Here is a tiny trained network, its code and every weight. The questions are about switching its units off for an input and a target symbol, where a switched-off unit gives its printed mean instead of its output.

import numpy as np


def w(rows, s, z=0):
    codes = np.array(rows[::2]) - 128.0
    scale = np.full(codes.shape[1], s)
    scale[-1] = z or s
    return codes * scale


def norm(h):
    return h / np.sqrt((h * h).mean(-1, keepdims=True) + 1e-5)


def f(y):
    return np.maximum(y, 0)


def softmax(a):
    e = np.exp(a - a.max(-1, keepdims=True))
    return e / e.sum(-1, keepdims=True)


def log_softmax(a):
    a = a - a.max(-1, keepdims=True)
    return a - np.log(np.exp(a).sum(-1, keepdims=True))


def net(x, mask):
    ids = ['γεζηστφ'.index(c) for c in x.split()]
    T = len(ids)
    res = E[ids] + P[:T]
    u = 0
    for l in range(3):
        r = norm(res)
        for j in range(2):
            rows = slice(3 * j, 3 * j + 3)
            q, k, v = (r @ M[l][rows].T for M in (Q, K, V))
            z = softmax(np.where(np.tri(T) > 0, q @ k.T / 3**0.5, -1e9)) @ v
            o = O[l][rows]
            res = res + np.where(mask[u + j], z, o[:, -1]) @ o[:, :-1]
        u += 2
        y = f(norm(res) @ A[l][:, :-1].T + A[l][:, -1])
        res = res + np.where(mask[u : u + 8], y, B[l][:, -1]) @ B[l][:, :-1]
        u += 8
    return log_softmax(norm(res)[-1] @ U[:, :-1].T + U[:, -1])


Q, K, V, O, A, B = {}, {}, {}, {}, {}, {}
E = w([
[219,62,174,6,60,128,76,148],'γ',
[121,120,183,158,45,101,145,85],'ε',
[88,73,126,104,102,124,180,77],'ζ',
[128,108,155,93,160,57,116,125],'η',
[141,117,113,83,153,43,117,115],'σ',
[119,104,231,132,163,90,160,77],'τ',
[122,70,148,153,166,139,131,211],'φ',
],0.021)
P = w([
[196,137,185,109,10,146,155,120],'0',
[206,105,130,107,65,121,141,101],'1',
[143,105,146,125,82,98,115,113],'2',
[94,70,116,117,85,136,180,92],'3',
[165,161,151,120,120,83,127,121],'4',
[142,155,138,58,149,113,163,139],'5',
[113,143,92,98,181,94,161,144],'6',
[90,155,104,64,182,141,184,129],'7',
[116,209,121,93,192,92,167,146],'8',
],0.013)
Q[0] = w([
[108,127,165,90,144,79,168,129],'L0H0',
[144,172,94,145,92,250,98,162],'L0H0',
[130,121,112,125,135,114,99,147],'L0H0',
[169,172,115,138,116,137,50,158],'L0H1',
[176,146,104,58,126,168,163,100],'L0H1',
[111,63,111,83,131,132,98,135],'L0H1',
],0.011)
K[0] = w([
[81,194,102,151,255,153,190,145],'L0H0',
[170,74,134,91,36,137,101,104],'L0H0',
[164,114,190,198,148,152,115,133],'L0H0',
[121,160,142,122,54,142,134,92],'L0H1',
[131,148,115,78,158,99,156,65],'L0H1',
[209,221,129,155,127,144,153,137],'L0H1',
],0.009)
V[0] = w([
[170,47,214,185,110,212,110,141],'L0H0',
[181,61,120,161,219,112,144,218],'L0H0',
[102,112,124,143,167,122,2,186],'L0H0',
[80,44,76,124,77,210,72,164],'L0H1',
[88,151,47,77,143,158,152,164],'L0H1',
[155,126,158,129,38,113,131,89],'L0H1',
],0.0054)
O[0] = w([
[220,90,190,175,188,152,83,66,173],'L0H0',
[124,44,178,144,166,182,140,193,152],'L0H0',
[195,107,199,146,99,183,94,167,6],'L0H0',
[165,134,114,46,111,148,254,115,25],'L0H1',
[119,115,161,108,112,83,116,168,2],'L0H1',
[109,170,103,121,128,126,136,61,222],'L0H1',
],0.0095,0.0047)
A[0] = w([
[220,3,129,71,64,219,83,194,215],'L0N0',
[151,112,157,9,77,184,137,111,74],'L0N1',
[126,81,86,19,29,99,35,114,161],'L0N2',
[140,73,74,143,87,26,139,174,6],'L0N3',
[113,98,34,104,93,164,174,95,193],'L0N4',
[216,66,207,7,25,203,30,96,113],'L0N5',
[87,25,105,128,127,121,169,136,195],'L0N6',
[132,158,128,121,105,49,176,162,132],'L0N7',
],0.0057,0.0022)
B[0] = w([
[147,149,11,119,193,78,119,82,244],'L0N0',
[97,129,87,90,129,81,41,19,179],'L0N1',
[103,146,112,147,73,83,40,138,254],'L0N2',
[88,214,121,161,106,109,86,84,162],'L0N3',
[69,133,116,147,144,70,90,183,209],'L0N4',
[159,128,113,99,127,168,43,89,239],'L0N5',
[192,131,190,144,98,113,88,191,245],'L0N6',
[2,94,105,132,68,202,94,128,194],'L0N7',
],0.0093,0.0036)
Q[1] = w([
[121,20,134,63,156,209,64,157],'L1H0',
[129,75,219,2,185,76,9,67],'L1H0',
[33,90,158,104,116,53,175,138],'L1H0',
[176,86,182,122,159,194,138,147],'L1H1',
[156,105,157,149,150,115,98,172],'L1H1',
[151,136,74,193,120,138,166,122],'L1H1',
],0.0075)
K[1] = w([
[156,126,51,65,145,174,82,143],'L1H0',
[106,60,135,118,184,116,202,236],'L1H0',
[74,243,135,63,228,107,100,108],'L1H0',
[168,194,96,143,56,111,188,93],'L1H1',
[169,176,128,139,127,176,169,2],'L1H1',
[128,95,99,165,20,192,66,154],'L1H1',
],0.0064)
V[1] = w([
[162,193,69,154,151,190,175,124],'L1H0',
[132,127,144,41,152,99,114,125],'L1H0',
[167,147,99,254,192,105,111,182],'L1H0',
[172,134,66,192,171,143,132,156],'L1H1',
[118,135,170,101,130,149,138,145],'L1H1',
[103,126,67,127,103,146,78,133],'L1H1',
],0.008)
O[1] = w([
[237,89,86,98,132,110,135,192,2],'L1H0',
[124,167,108,181,172,130,1,146,182],'L1H0',
[69,135,148,122,75,70,191,209,116],'L1H0',
[30,212,139,98,79,76,91,102,28],'L1H1',
[120,101,104,95,103,143,146,88,80],'L1H1',
[150,230,150,132,133,179,143,227,106],'L1H1',
],0.0075,0.0056)
A[1] = w([
[110,195,113,158,139,124,254,127,129],'L1N0',
[195,58,187,158,170,88,154,214,253],'L1N1',
[105,164,213,166,203,136,204,88,93],'L1N2',
[90,181,199,135,169,178,124,105,228],'L1N3',
[115,139,99,130,194,87,66,152,247],'L1N4',
[113,146,53,104,138,65,123,148,126],'L1N5',
[216,95,103,80,119,226,114,169,200],'L1N6',
[95,47,121,160,51,113,135,143,206],'L1N7',
],0.0082,0.0016)
B[1] = w([
[92,21,106,88,83,125,140,62,137],'L1N0',
[187,67,168,103,45,70,134,142,209],'L1N1',
[112,184,121,92,235,119,153,168,254],'L1N2',
[118,143,78,141,63,189,90,189,223],'L1N3',
[211,138,132,112,94,254,139,70,246],'L1N4',
[194,109,189,125,75,125,112,169,186],'L1N5',
[61,178,99,241,145,74,85,44,155],'L1N6',
[253,203,166,183,167,144,76,152,165],'L1N7',
],0.0075,0.0068)
Q[2] = w([
[65,197,100,102,141,166,139,155],'L2H0',
[247,33,150,114,101,150,241,192],'L2H0',
[119,61,254,140,151,66,84,166],'L2H0',
[137,167,142,141,98,202,40,124],'L2H1',
[104,96,187,158,104,57,113,152],'L2H1',
[98,153,88,124,171,118,166,144],'L2H1',
],0.0083)
K[2] = w([
[11,177,91,1,140,109,115,219],'L2H0',
[173,39,92,138,87,118,56,27],'L2H0',
[245,31,111,102,178,156,175,216],'L2H0',
[131,188,202,81,99,105,5,196],'L2H1',
[102,85,206,209,240,81,148,223],'L2H1',
[109,89,140,88,140,137,43,93],'L2H1',
],0.0063)
V[2] = w([
[160,104,99,179,36,112,45,154],'L2H0',
[123,171,147,59,223,77,138,118],'L2H0',
[136,144,82,136,2,59,107,31],'L2H0',
[152,166,60,57,100,123,140,144],'L2H1',
[186,138,123,149,203,202,97,135],'L2H1',
[202,147,184,92,105,175,68,71],'L2H1',
],0.0082)
O[2] = w([
[156,80,180,130,129,143,132,188,106],'L2H0',
[89,174,146,185,113,70,195,78,179],'L2H0',
[37,73,99,86,112,122,115,202,144],'L2H0',
[68,129,118,165,105,2,124,90,78],'L2H1',
[159,90,41,159,187,133,222,129,154],'L2H1',
[148,209,134,128,145,195,252,168,254],'L2H1',
],0.008,0.0089)
A[2] = w([
[144,165,92,176,176,120,178,70,101],'L2N0',
[48,133,113,73,113,108,143,162,141],'L2N1',
[231,35,173,133,167,124,169,141,198],'L2N2',
[156,159,171,86,95,150,107,165,199],'L2N3',
[137,229,127,239,166,97,146,42,106],'L2N4',
[254,114,184,134,145,151,112,167,136],'L2N5',
[135,170,95,146,119,62,29,215,4],'L2N6',
[170,164,178,148,55,87,104,95,211],'L2N7',
],0.0099,0.0021)
B[2] = w([
[106,246,141,104,161,122,93,142,205],'L2N0',
[118,72,155,167,146,116,120,88,146],'L2N1',
[165,112,164,96,130,80,172,197,190],'L2N2',
[155,125,119,168,168,130,124,136,157],'L2N3',
[56,185,86,131,161,88,190,143,253],'L2N4',
[115,42,102,83,170,102,152,142,181],'L2N5',
[128,167,183,131,94,113,140,155,147],'L2N6',
[153,177,135,67,185,93,178,132,157],'L2N7',
],0.012,0.015)
U = w([
[190,100,120,163,167,112,68,72,189],'γ',
[142,109,146,92,55,187,228,108,9],'ε',
[49,24,118,133,125,110,155,69,146],'ζ',
[136,90,104,162,144,255,154,152,134],'η',
[114,119,187,197,96,105,84,180,144],'σ',
[98,173,87,154,199,78,193,137,117],'τ',
[170,46,144,111,163,73,207,169,203],'φ',
],0.0071,0.0016)

Each question gives the input, a string of symbols that net reads in full, and the target symbol t.
The units are the heads (3 rows each of Q, K, V and O) and the neurons (one row each of A and B). Each row of codes is followed by its name. A weight is (code - 128) times the scale printed after its matrix; where a second scale follows, it is the last column's (O, A, B and U).
mask holds one flag per unit, layer by layer, with each layer's heads first. A switched-off unit (its flag False) gives its mean, the last column of its rows in O or B, instead of its output. The means were averaged over made-up inputs and are rounded, as every weight is.
A unit's drop is (log p(t) with every unit on - log p(t) with that unit switched off) / (log p(t) with every unit on - log p(t) with every unit switched off).
The circuit of an input: a set's keep is (log p(t) with only the set's units on - log p(t) with every unit switched off) / (log p(t) with every unit on - log p(t) with every unit switched off). Starting from the 12 units with the biggest drops (on a tie, the unit counted first), units are removed one at a time, each time the one whose removal leaves the highest keep (on an exact tie, the one counted first), for as long as the keep stays at least 0.8.
circuit, biggest first: the units of the circuit, biggest drop first
unit that matters most: the unit with the biggest drop
k most important neurons: the k neurons with the biggest drops, biggest first
k most important neurons of layer l: the k neurons of layer l with the biggest drops, biggest first
heads that matter: for each layer, one digit per head in row order, 1 if its drop is at least 0.15 and else 0, layers parted by /
drop of u: that unit's drop, to one decimal
input τ ζ γ ζ, target ζ: circuit, biggest first	[L0H0; L2H0; L2N4; L2N1]
input σ τ τ σ γ, target γ: circuit, biggest first	[L0N5; L2N4]
input τ ζ τ φ τ ζ, target φ: unit that matters most	L0N6
input τ τ η φ ε τ ζ γ ε, target ζ: 2 most important neurons of layer 1	[L1N1; L1N0]
input σ γ η τ τ σ τ φ σ, target φ: heads that matter	10 / 00 / 00
input φ ε ζ, target φ: heads that matter	00 / 00 / 10
input η ζ ζ ε, target ζ: heads that matter	11 / 10 / 10
input τ τ φ, target φ: heads that matter	00 / 00 / 00
input σ τ τ ε ζ η, target σ: heads that matter	11 / 00 / 11
input σ σ σ ζ ζ ε γ σ ε, target σ: heads that matter	10 / 00 / 11
input τ τ τ φ η, target φ: heads that matter	00 / 00 / 00
input γ τ τ ζ η ε, target η: 2 most important neurons	[L1N3; L2N4]
input γ τ τ ζ σ σ σ η, target σ: 2 most important neurons of layer 2	[L2N4; L2N6]
input ζ ζ η, target η: unit that matters most	L2H0
input ε η σ ζ σ σ σ ζ, target σ: heads that matter	11 / 00 / 01
input γ τ φ ε, target φ: heads that matter	10 / 00 / 00
input τ τ γ τ ζ φ τ ε, target φ: heads that matter	11 / 00 / 00
input ζ τ τ ζ τ ε σ σ ζ, target σ: heads that matter	11 / 00 / 00
input τ ζ ζ τ τ σ γ ζ η, target η: 3 most important neurons of layer 2	[L2N4; L2N0; L2N2]
input η ζ ζ, target η: unit that matters most	L2H0
input γ ζ φ τ σ, target φ: heads that matter	10 / 10 / 10
input σ σ ζ ζ τ φ τ τ, target φ: 2 most important neurons	[L1N1; L0N0]
input η τ τ τ γ η ζ, target η: 3 most important neurons of layer 2	[L2N4; L2N0; L2N2]
input φ σ ζ η σ, target σ: drop of L0H0	0.4
input η ζ σ σ, target σ: drop of L2H0	0.3
input η τ τ γ φ η, target φ: drop of L2N6	0.0
input γ τ ζ τ γ σ ζ ε, target σ: drop of L2N4	0.2
